136	91	133	144	136
217	145	204	111	136
157	138	148	142	132
->
217	145	204
157	138	148

128	123	123	124
134	134	136	146
130	111	91	54
133	134	126	80
109	74	45	55
->
134	134	136
130	111	91

202	172	165	140
74	66	108	91
135	66	135	133
87	158	99	116
->
74	66	108
135	66	135

213	70	117
210	185	124
65	219	167
->
210	185	124
65	219	167

37	204	46	208	40
51	45	53	50	202
214	206	56	41	208
39	61	200	217	40
->
51	45	53
214	206	56

53	53	210	219	45
211	42	212	51	207
81	29	193	80	187
43	72	207	226	40
32	63	42	94	165
->
211	42	212
81	29	193

100	141	105	76
108	173	121	93
100	129	63	135
168	37	155	143
106	109	74	174
->
108	173	121
100	129	63

101	204	152	171	214
107	225	179	197	194
72	194	187	178	217
->
107	225	179
72	194	187

152	198	202	153	133
129	127	131	157	203
128	130	127	140	182
168	207	183	140	129
126	127	131	147	191
->
129	127	131
128	130	127
---
207	133	54	208	128
47	132	205	47	121
118	212	149	118	56
46	132	203	45	120
129	131	134	129	127
92	93	165	92	160
47	136	202	47	117
->
133	54	208	128	207
132	205	47	121	47
212	149	118	56	118
132	203	45	120	46
131	134	129	127	129
93	165	92	160	92
136	202	47	117	47

153	153	127	134	171	129	130	157	113	140	181	132	112
143	156	117	135	115	136	134	186	123	139	110	169	121
134	145	101	104	147	126	133	162	142	91	64	114	135
125	140	147	119	162	135	123	108	140	146	143	171	133
155	134	136	114	132	136	117	148	116	110	116	117	165
149	143	121	118	168	123	117	206	122	132	174	115	132
->
153	127	134	171	129	130	157	113	140	181	132	112	153
156	117	135	115	136	134	186	123	139	110	169	121	143
145	101	104	147	126	133	162	142	91	64	114	135	134
140	147	119	162	135	123	108	140	146	143	171	133	125
134	136	114	132	136	117	148	116	110	116	117	165	155
143	121	118	168	123	117	206	122	132	174	115	132	149

122	155	98	134	181	146	164
152	129	97	68	130	127	162
128	115	157	165	130	141	187
107	147	93	76	162	145	126
91	153	150	127	138	68	131
114	111	109	67	104	150	108
151	114	120	57	141	137	120
103	168	135	160	101	154	165
184	133	144	173	118	138	147
152	151	131	151	106	122	95
103	141	105	181	116	134	151
->
155	98	134	181	146	164	122
129	97	68	130	127	162	152
115	157	165	130	141	187	128
147	93	76	162	145	126	107
153	150	127	138	68	131	91
111	109	67	104	150	108	114
114	120	57	141	137	120	151
168	135	160	101	154	165	103
133	144	173	118	138	147	184
151	131	151	106	122	95	152
141	105	181	116	134	151	103

138	107	187	165	183	56
128	159	170	135	95	67
131	62	66	111	129	72
173	73	57	180	180	104
141	160	201	146	101	175
->
107	187	165	183	56	138
159	170	135	95	67	128
62	66	111	129	72	131
73	57	180	180	104	173
160	201	146	101	175	141

129	117	124	198	59	124	69	122	100	72
205	197	121	133	136	130	128	52	87	141
54	63	135	124	121	125	128	201	165	116
203	195	121	133	135	130	128	53	88	141
129	115	123	189	69	124	73	122	97	75
54	63	135	124	122	125	128	201	165	116
129	133	198	126	125	60	117	132	143	116
129	133	198	126	125	59	117	132	143	116
125	121	58	129	131	197	140	127	115	140
->
117	124	198	59	124	69	122	100	72	129
197	121	133	136	130	128	52	87	141	205
63	135	124	121	125	128	201	165	116	54
195	121	133	135	130	128	53	88	141	203
115	123	189	69	124	73	122	97	75	129
63	135	124	122	125	128	201	165	116	54
133	198	126	125	60	117	132	143	116	129
133	198	126	125	59	117	132	143	116	129
121	58	129	131	197	140	127	115	140	125

175	96	217	195	165	174	79	90	78	161	102
87	76	156	128	129	179	88	180	93	110	180
206	167	89	206	81	119	166	157	127	215	128
104	183	67	85	118	108	200	190	202	118	179
104	184	67	85	118	108	200	191	202	118	179
88	77	156	128	129	178	89	178	95	110	178
->
96	217	195	165	174	79	90	78	161	102	175
76	156	128	129	179	88	180	93	110	180	87
167	89	206	81	119	166	157	127	215	128	206
183	67	85	118	108	200	190	202	118	179	104
184	67	85	118	108	200	191	202	118	179	104
77	156	128	129	178	89	178	95	110	178	88
---
73	142	205
115	123	139
139	144	129
111	123	141
150	180	152
136	137	127
88	131	179
->
115	123	139
111	123	141
136	137	127

104	114	191	50	146
129	58	155	177	133
140	110	154	102	106
117	121	162	84	139
135	80	113	127	140
126	128	128	130	129
110	122	149	127	137
->
129	58	155	177	133
117	121	162	84	139
126	128	128	130	129

142	44	61	92	118	141	140	111	102	97
192	171	27	84	130	52	211	112	111	181
134	152	60	76	89	68	147	86	138	148
135	37	78	101	122	156	130	117	103	90
->
192	171	27	84	130	52	211	112	111	181
135	37	78	101	122	156	130	117	103	90

129	127	139	183	196
128	131	147	188	195
146	183	195	198	199
133	162	192	199	199
130	148	186	189	195
127	126	145	199	197
144	185	196	193	203
130	142	186	202	199
131	149	192	196	201
136	133	130	136	176
->
128	131	147	188	195
133	162	192	199	199
127	126	145	199	197
130	142	186	202	199
136	133	130	136	176

117	57	81	80	205	73	70
63	214	96	198	85	194	158
123	135	159	156	73	148	73
62	118	149	148	107	51	144
110	116	145	56	70	94	194
->
63	214	96	198	85	194	158
62	118	149	148	107	51	144

122	119	126	157	110	118	132	158
142	122	134	132	138	121	122	127
139	116	124	129	139	139	138	131
138	122	124	132	128	126	125	124
54	116	208	175	147	166	210	222
134	128	136	140	137	120	131	117
->
142	122	134	132	138	121	122	127
138	122	124	132	128	126	125	124
134	128	136	140	137	120	131	117

46	129	134	217	126	124	41	114	133
116	126	145	133	34	221	136	213	137
127	225	215	119	134	138	131	128	32
138	130	114	123	215	42	123	55	121
213	124	119	37	130	132	218	143	126
117	125	145	133	38	217	136	210	137
212	124	119	38	130	132	218	143	126
116	126	146	133	34	220	136	212	137
->
116	126	145	133	34	221	136	213	137
138	130	114	123	215	42	123	55	121
117	125	145	133	38	217	136	210	137
116	126	146	133	34	220	136	212	137
